Below is a small trained network, with its code and all its weights. Each question gives an input and a class and asks what happens when units are switched off, that is, made to give their printed mean instead of their output.

import numpy as np


def w(rows, s, z=0):
    codes = np.array(rows[::2]) - 128.0
    scale = np.full(codes.shape[1], s)
    scale[-1] = z or s
    return codes * scale


def f(y):
    return np.maximum(y, 0)


def log_softmax(a):
    a = a - a.max(-1, keepdims=True)
    return a - np.log(np.exp(a).sum(-1, keepdims=True))


def net(x, mask):
    res = np.array(x, float).reshape(1, 6) / 4 @ E
    y = f(res @ A[0][:, :-1].T + A[0][:, -1])
    res = res + np.where(mask, y, B[0][:, -1]) @ B[0][:, :-1]
    return log_softmax(res[-1] @ U[:, :-1].T + U[:, -1])


A, B = {}, {}
E = w([
[125,128,128],'x0',
[241,232,215],'x1',
[126,130,129],'x2',
[254,67,126],'x3',
[128,126,129],'x4',
[103,46,221],'x5',
],0.0062)
A[0] = w([
[214,107,49,92],'n1',
[112,55,114,66],'n2',
[119,104,128,93],'n3',
[108,77,163,36],'n4',
[200,147,169,129],'n5',
[98,97,138,99],'n6',
[209,115,112,69],'n7',
[172,75,157,123],'n8',
[131,136,110,94],'n9',
[119,210,187,79],'n10',
[110,90,209,81],'n11',
[113,189,60,93],'n12',
[149,161,125,101],'n13',
[202,171,138,77],'n14',
[119,113,162,71],'n15',
[120,115,148,67],'n16',
[77,163,192,103],'n17',
[143,106,144,91],'n18',
[105,134,144,91],'n19',
[117,102,203,71],'n20',
[125,105,172,75],'n21',
[136,175,197,3],'n22',
[82,122,187,111],'n23',
[88,185,154,69],'n24',
[158,72,132,97],'n25',
[135,183,250,97],'n26',
[76,186,129,119],'n27',
[130,167,142,110],'n28',
[150,163,68,77],'n29',
[138,138,194,82],'n30',
[134,104,71,59],'n31',
[103,132,126,129],'n32',
[104,111,159,49],'n33',
[158,147,137,64],'n34',
[76,105,84,13],'n35',
[185,95,116,42],'n36',
],0.013,0.004)
B[0] = w([
[23,252,145,216],'n1',
[94,133,46,177],'n2',
[129,137,96,141],'n3',
[155,190,54,154],'n4',
[109,51,110,239],'n5',
[134,123,106,159],'n6',
[69,215,168,196],'n7',
[64,197,185,190],'n8',
[156,129,114,137],'n9',
[103,101,72,219],'n10',
[200,192,55,183],'n11',
[181,205,105,213],'n12',
[132,114,95,169],'n13',
[139,105,80,225],'n14',
[159,172,99,142],'n15',
[156,146,105,134],'n16',
[59,209,193,189],'n17',
[113,182,124,144],'n18',
[92,169,125,141],'n19',
[193,198,71,173],'n20',
[169,171,98,152],'n21',
[79,178,49,182],'n22',
[142,190,154,176],'n23',
[58,204,180,180],'n24',
[52,199,158,168],'n25',
[108,99,73,254],'n26',
[71,188,190,205],'n27',
[115,106,111,169],'n28',
[215,146,58,183],'n29',
[106,136,66,178],'n30',
[122,181,44,163],'n31',
[123,146,165,156],'n32',
[125,182,95,141],'n33',
[115,142,101,159],'n34',
[83,158,49,183],'n35',
[43,229,126,165],'n36',
],0.013,0.0062)
U = w([
[9,34,2,23],'0',
[199,164,88,137],'1',
[32,128,166,50],'2',
[98,101,91,253],'3',
[43,66,83,202],'4',
[54,73,92,227],'5',
[231,62,102,83],'6',
[161,32,189,76],'7',
],0.0081,0.0064)

Each question gives the input, the list of numbers given to net, and the class t.
The units are the neurons (one row each of A and B). Each row of codes is followed by its name. A weight is (code - 128) times the scale printed after its matrix; where a second scale follows, it is the last column's (A, B and U).
mask holds one flag per neuron, in row order. A switched-off neuron (its flag False) gives its mean, the last column of its row in B, instead of its output. The means were averaged over made-up inputs and are rounded, as every weight is.
A unit's drop is (log p(t) with every unit on - log p(t) with that unit switched off) / (log p(t) with every unit on - log p(t) with every unit switched off).
The circuit of an input: a set's keep is (log p(t) with only the set's units on - log p(t) with every unit switched off) / (log p(t) with every unit on - log p(t) with every unit switched off). Starting from the 12 units with the biggest drops (on a tie, the unit counted first), units are removed one at a time, each time the one whose removal leaves the highest keep (on an exact tie, the one counted first), for as long as the keep stays at least 0.8.
circuit, biggest first: the units of the circuit, biggest drop first
most important unit: the unit with the biggest drop
top k neurons: the k neurons with the biggest drops, biggest first
drop when u is switched off: that unit's drop, to one decimal
input [-3,-5,-4,6,-1,3], class 2: circuit, biggest first -> (n8 n25)
input [-8,-5,1,2,8,-8], class 1: circuit, biggest first -> (n12 n29)
input [-4,2,-5,-1,1,7], class 1: circuit, biggest first -> (n11 n20)
input [0,7,-5,-7,4,-3], class 0: most important unit -> n10
input [6,8,-5,-8,6,3], class 0: top 2 neurons -> (n26 n10)
input [5,3,-2,1,3,6], class 1: circuit, biggest first -> (n11 n20)
input [2,5,-5,5,-3,-2], class 0: circuit, biggest first -> (n5 n14)
input [7,1,-5,7,-6,-4], class 2: circuit, biggest first -> (n1 n7)
input [-3,5,-4,7,1,-1], class 2: circuit, biggest first -> (n7 n1)
input [-7,5,3,-5,-6,7], class 1: top 3 neurons -> (n11 n20 n23)
input [1,3,1,4,-4,0], class 2: top 3 neurons -> (n7 n8 n1)
input [-8,-7,-2,8,0,-4], class 2: circuit, biggest first -> (n1 n25)
input [-6,7,0,-4,-6,-6], class 0: top 2 neurons -> (n10 n26)
input [5,0,-2,-8,1,6], class 2: circuit, biggest first -> (n17)
input [5,7,-6,2,5,4], class 0: top 2 neurons -> (n26 n5)
input [-3,7,-7,7,-4,-3], class 0: top 2 neurons -> (n5 n14)
input [2,-7,-1,8,-2,4], class 2: top 2 neurons -> (n8 n25)
input [-6,1,-1,-5,-1,-6], class 1: top 4 neurons -> (n12 n29 n5 n1)
input [-1,7,3,7,-7,-5], class 0: drop when n5 is switched off -> 0.3
input [-2,7,-1,8,-8,4], class 2: circuit, biggest first -> (n8)
input [-2,3,-2,-2,2,7], class 1: drop when n20 is switched off -> 0.2
input [4,2,1,-5,4,-8], class 1: drop when n12 is switched off -> 0.6
input [2,-7,2,-8,1,4], class 2: drop when n32 is switched off -> 0.2
